(in the rows, 128 means zero)
[129 160 109 102 131 125 131  70 135 142 107 155 125 128 107 140 134 132
 165 111 159 110 128 138 110  96 108 130 135 146 104 115 141 123 104 195
 145]	(130)
[ 95 111 128 139 140 133 128  55 197  96 117 119 100 148 132 118 115 127
 150 110 133 163 133 146 147 176 117 101 169  73 160  99 135 109  98 108
 120]	(38)
[142 161  80 148 102 165 121 123 124 136 105  74 166 166 135 103 147 138
  96 142 153  94 152 105 105 117 118 152  86 179 114 141  80 132 160 123
 174]	(169)
[101  91 144 126 146 102 115 159 166 132 122 103 114 125  97 134 104 160
  76 126 151 131 141 116 128  93 101 121 128 138 134  82  82 130 143 106
  82]	(133)
[101 102 156  89 153 168 136 135 157 157 203 222 126 126 164 107 123 118
 228 176 138 143 160 140 149  76 132  52 135  92 188 115 112  51 122  99
 151]	(25)
[139 126 124 126 103 117 104  54 150 128 114 120 114 139 105 152 130 164
 173 187 128 123 131 179 143 157 121 135 143 158  83 117 131 137 122 167
 171]	(38)
[131 140 155 109  83 150 155 110 146 127 138 103 116 164 157 122 101  91
 125 158 125 166 143  93 135 149 120 110 130 136 129 160 133 133 110 152
 103]	(144)
[124  79  66 132 124 142 110 133 126 115 146 173 132 119 141 141 136 167
 152 172 134 198  57 128 120 126 153  93 117 129 181 148 131 182 103 108
 180]	(23)
[135 135 125 152 168 139 148 111 147 110 146 163 130 101 135 170 148 142
 133 110 136 114 119 147 112 104 125 129 154 108 135 114 133 147 130 128
 170]	(63)
[ 75  97 116 107 149 154 122  48 124 106 131 150 121 129 137 137 126  78
 156  94 113 182 132 144 121 154 104 120 133 103 182 111 118  85 112 115
 122]	(38)
[143 107 115 149 118 140  96  92 136  90 113 123 145 138 126 116 131 137
 104  90 129 136  97 140 100 145 113 122 129 104 110 138 112 151  77  95
 157]	(23)
[107 138 143 104 199 153 167  34 135 103 160 136 124  89 154 146 156 138
 195 138 117  51 182 161 152  51 175 138 131  32  79 186 180  58 116 186
 105]	(75)
[120 171  83 103 122 135 132  99 116 117 105 103 116 120 108 179 132 104
  70 129 109 130 115 130 110 124  44 147 137 180 133 114  91 130 146 176
 131]	(168)
[147  87  69 113 115 128 115 119  94 188 165 144 108 152 110 123 164 114
 100 100 153 140  81  95  81  59 172 149 110 115 166 143 110 140 158  94
 165]	(130)
[133 172 164 123 134 150 127  50 111 109 115 110 129 114 151 184 142 136
 130 123 103 114  86 178 129 144 102 137 122 152 109 149 156 144  88 180
 156]	(23)
[106 139 140 145 134 129  95  92 131 156 121 118 121 139 111 153 113 168
 127 132 173  92 124  88 108 102 124 130 181 191 152 139 115 128 130 156
 113]	(130)
[101 116 176 163 164 192  96  81 123 130  79 129 136 114 130 125 136 127
 163 108 163 124  91 103 119 181 169 154  97 105  76 129  99 133  86 110
 107]	(63)
[122  91 111 137  82 140 129 108 126 119 122 150  99 140 124 139 105 134
 142 205 152 174 129 115 124 143 149  83 173 192 127 137 121 127 114 153
 169]	(144)
[ 84  93 143 106 164 137 136  90 141 112 158 131  94 170 138 119 151 171
 107 168 136 193 120 112 136 119 155 129 109  96 100 172 123  96  69 155
 108]	(143)
[158  44 197 169 138 157  54 103  81  87  44  79  98  52 137 128 125  89
 123 225  98 124  89 129 111 164 231 169 119  45 113 105 116 144 148  78
 108]	(130)
[121 142 150 129 129 119 114  60  93  63 111 161 161  81 133 153 114 165
 180 134 125  80 117 133 143 119 125  90 145 124 166 155 154 118 100 133
 130]	(23)
[ 94  80 234 149  64  66 152 112 137 123  79 117 158 116 152  92  71 166
  93  68 150 111 172  76 113  66 116 122 170  94 148 111 222 109 101 106
  48]	(133)
[139  99 132  96  88  75 149 119 111 127 131 124 139 120 158 131 118 151
 165 211 122  83 145 142 159 150 115 130 124 126  87 141 154  99 138 127
 147]	(25)
[100 124  33 119 181 154 127  63 128 128 119 181 175 133  56  90  91 134
 193  71 114 141 156 136 100  41 170 107 170 188 166 120  92 125 141 148
 151]	(143)
[144 100 136  83  82 100 143 111 108 151 170 170 174 119 138 134  91 109
 165 134  99 146 159 112 141 113 125 105 141 185 118 150 126 117 137 121
 127]	(143)
[149  36 138  91 168 110 127 101 145 162 165 123 121 138  88  82 116 148
 123 131 127 139 165 120 111  29 203 133 156 132 110 138  89 103 130 105
 116]	(143)
[114 147 120 155 146 156 141  83 148 116 149 138 132 140 101 152 130 139
 143  53 178 134 150 144  98 149 135 121 118 117 144 134 116 121 132 114
 143]	(169)
[ 88 102 126 117 124 152  86 103 148 121 104 173 113 154 113 132 111 102
 175 106 130 168  99 152 109 165 104 102 160  87 177 103 102 140  83 111
 164]	(38)
[ 99 139  79 124 112 157 127 139 100 157 124 140 114 129 116 129 141  93
 132 110 155 122 126 113 119 123 113 122  90 138  91 125 125 100 135 128
 127]	(75)
[115 145 140 144 149 194 101  90 128 152 140 123 152 139 167 116 181 150
 161 149 131 118 123 137 154 150 126 125 156 112 134 149 125  83  92 128
 173]	(168)
[124  84  51 129 113 109 133  45 156  92 146  93 123 147 128 143 132  97
  94 126 132 149 169 122 107 157  96 161 146 112  97 132 106 107 152 121
 137]	(38)
[169 132  97 105 118  92 139 152 108 164 120 113 131  87  82 152 128  72
 102 162 147 161 128 109 130 122  69 131 141 152  85  64 162 146 141 133
 124]	(144)
[128 107 131 105 119 124 121 204 146 126 153 151 113 155 112 119 121 129
 106 135 114  85 117 108 143 124 153  98 136  88 105 160  85 145 137  75
  68]	(63)
[121 122  85 117 107  62 187 198 117 136 118 103 105 183 145  75 153 185
 114 130 175  94 107  91 167 140 192 119 113 122 140 149 169 123 130 108
 151]	(143)
[127 107 112 100  97 129 134  34 125 123 119 185 105  95 140 183 108  89
 164 126 119 139  88 148 125 148 149  96 154 138 100 137 132 115 109 157
 146]	(130)
[146 110 100 137 107 149  97 111 134 129 133 121 162 129 139 135 149 119
  97 114 122 160 103 125  92 117  69 154  96 117 128 116 130 177 118 111
 155]	(23)
[107 107  92 146 149 150  99  88 126  70 120 182 139 113 123 130 132 152
 189 138 122  88 113 148 113 119 156 123 121  21 100 170 106 129  88 114
 178]	(75)
[109 129 103 150 101 133 153  65 119  57  82 130 110 104 128 177 131 144
  86 105 156 157 123 153 108 164  96 110  89 151 151 110 134 130 131 140
 152]	(169)
[139  74 153  64 134  99 177 150 124 135 153 116 128 119 148 181 112 119
 141 101 144 118 137 131  89 109 166 184  84  63 144 190 145 193 147 147
 104]	(169)
[118 175 150 207 134 122 143 228 130  95 138 108 186  69 150 116  73 137
  99  48  86 114 176 164 136 140 102  79 139 234 150  73 159 137 159  58
  78]	(75)
[107 133  70 134 117 118 146  78 122 114 156 163 130 154  98 135 116 130
 121 114 124 176 107 130 106 149 146 104 130 133 115 150 110 102 120 101
 152]	(169)
[100 159 150 140 137 151  64 127  87 152 130 133 143 152 108 116 155 130
 127 159  98 127  99 115 111 109 102 160 113  99 164 121 129 129 137 118
 109]	(130)
[ 89 174 178 157 138 148 133 105 151 102 132 158 148 106 166 200 135 141
 128  80 136 127 113 161 125 144  67 128 109  87 118 107 155 137  96 152
 149]	(133)
[102 193 122 125 151 144 114 122  82 137 145 138 100 147  73 146 144 149
 192 176 142 103 141 152 120 115 123 143 110 136 113 155 114 100 134 189
 153]	(75)
[123 132  99 155 148 152 121 107 130 129 182 119 149 140 144 120 148 169
  87 109 115 122 105 108 117  97 160 135 122 151 138 172  86 112 137  85
 133]	(168)
[134  89  91 111  70 108 146 148 114 120 114 169 118  96 122 171 124 134
 117  92 191 134 137 141 136 119 104  60 126 169 145 101 119 120 130 124
 171]	(133)
[133 159 153 108 131 154 124 138 123 121 129 165 138 110 129 165 129  96
 137 138 133 162 120 116 113 139  61 122 110 133 103 116 100 144  97 151
 124]	(63)
[119 159 141 154 129 177 147 103 146  95 115 128  84 141 128 144 141 112
  94  87 166 128 124 109 118 143 138 100 135 103 112 147 121 118 106 134
 100]	(63)
[108 155 157 130 132 170 141  68 155 105 116 155 144 136 144 140 129 130
 127  53 157 158 122 103 115 140  79 112 120  99 119 146 129 136  55 144
  99]	(63)
[134 120 126 151 164 138  90  75 124 130 130 166 108 100  84 151 143 120
 161 152 158 134 120 136  87 109 167 147 160  70  59 119 147 116 107 155
 136]	(130)
[118  97  93  92 153  62 201 171 112  77 121  96 135  94 164 141 128  96
 111 114 155 176 150  90 131 136 107 152 108  21 183 124 169 126 130 128
 109]	(133)
[114 101 127 132  46 124 135 136 133 150 127 123  79 174 175 151 169 159
 106 127 198 128 102 118 130 155 110 118  96 136 183 129 160 146 134 122
 183]	(38)
[110 107  80 110 133 135 106 105 172 136 122 145 128 155  94 111 108  98
 109 166  90 114 102 106 129  96 104 119 146 105 112  97  73 138 142  98
 125]	(144)
[139 132 137  75 132 134 161 111 133 119 146 173 136 115 128 135 126  88
 148  89 109 136 130 128 155 125 119  84 141  65 102 154 144 114  87 120
  75]	(63)
[119  98  95 139 129 121 109 130 126 125 174 146 144 133 103 150 160 167
 104 134 151 125 151 125 119  77 109 137 110  76 129 134 116 123 157 109
 139]	(133)
[136 117  70 110 159 157 107 144 104 143 111  86 149 125 122 108 126 132
 110 139 148 117 115 129 138 136 131 110 104 190  83 139  66 114 107 103
 134]	(25)
[133  82  12 124 137 114 129  93 163 131 142 148 120 116  95 141 144 143
 153 151 169 181 131 126 121 139 130 135 126 126 113 105 132 153 150 149
 134]	(130)
[ 86 171 221 179 121 213 122 141 151 100 122 155 130 143 190 114 101 104
 108  87  83 166 114 129 119 117 152  72 133 116 175 126 149 128  90 106
 106]	(143)
[101 134 194 137 106 181 123  90 148 132 117 166 146 132 158 136 117 126
 164 123 116 187 111 108 127 149 107 115 133  82 131 152 172 160  70 144
  81]	(63)
[166 154  98 107 119 150 134  78 117 103 142 160 166 107 144 160 150 144
 166 152 128 126  97 106 157 138 127 112 100  77  92 194 124 162  93 135
 137]	(63)
[ 92  77 172 133 139 130 104 100 122 116 108 116 107 159  94 115 132 135
  95 111 132 110 136 123  85 105 135 158 131  41 179 127 110 113 140  81
 111]	(169)
[105  82 132 175 105 121 108 124 137 115 117 129 141 128 114 112 118 162
 124 159 138 128 159 125 103  97 149 152 118 113 111 103 124 123 165 114
 135]	(133)
[139 140 136 135 111 121 128 166 133 120 112 113 122 112 149 147 122 157
 130 165 154 109 117 123 142 173 114 111 145 192 136 118  92 130 126 131
 161]	(168)
[150 131 115 147 109 151 109 136 120 108 140 111 121 130 146 142 139  98
 104 123 148 136 130 121  98 128 133 132  98 121 140 128 101 142 145  98
 159]	(38)
[123 122 130 116 121 115 153 130 137 173 162 148 135 141 145 131 133 136
 119 149 143  98 122 120 107  80 151 136  94 175  96 118 103  98 159 106
 169]	(169)
[ 87 112 143 146 104 130 153  82 147 112 100 147 133 119 164 182  95  98
 133  87 109 126  95 142  91 173 123 153 122  98 160 112 146 162 153 111
 153]	(169)
[120  88 128 126 172 109 114  84  92 110 128  79 147  76 135 159 132 119
 108 202 121 186 136 103 113 131  85 171 154 143 134 119 157 118 122 149
 103]	(23)
[122  97  64 123 162 107 150 119 146  97 164 127 147 112 130 111 108 171
 142 135 125 136 163 133 139  98 140  99 143 157 117 156 100 106 112 115
 134]	(75)
[113 107 102 145  56 166 122 159 100 135 133 130 107 151 123 114 152 129
  86 112 148 116 161 117 118 110 136 101 135 165 177 147 135 103 180 112
 105]	(168)
[156 113 132 113 153 185  72 238 171 111 174 140 106 167  94  96 164 154
 113 134 143 181 115 151 116  93 126  81 102   4 164 158 116 201  73  96
  95]	(23)
[130 111 123 120  69  96 106 100 127 144 153 108 118 195 105  97 107 182
 123 170  99 117 121 127 129 100 153 128 117 196 170 154  85 138 169  95
 138]	(38)
[126 108 183 128 149 165  67  89  91 154 118 127 138  88 126 160 150 101
 103 109 132 114 118 127 107 101 106 143 138 121 121 113 128 113 113 118
  98]	(130)
[ 87 118  70 122 101 144 115 106 134 139 146 159 109 164 105 144 145 126
 100  92 119 131 127 152 112 109  63 109 139 116 120 135 118 111 115 128
 150]	(75)
[131 133 122 155 124 140  97  88 165 166 153 137 106 135  95 136 135 154
 143 180 119 186 112 151 128 130 129 125 144 149 120  89 146 142 145 140
 122]	(130)
[127 141 157 159 138 166 127  37 112 141 129 125 104 133 103 139 113 118
 124 105  99 195  98 136  97  94 179 130 147 141 170 129 138 133 129 133
 153]	(143)
[ 98  87  75 151 117 135 127 105 131 118 116 104  92 145 128 152 127 107
  83 108 129 150 114 153  93 149 152 148 134 169 121 116 123 138 158 123
 143]	(38)
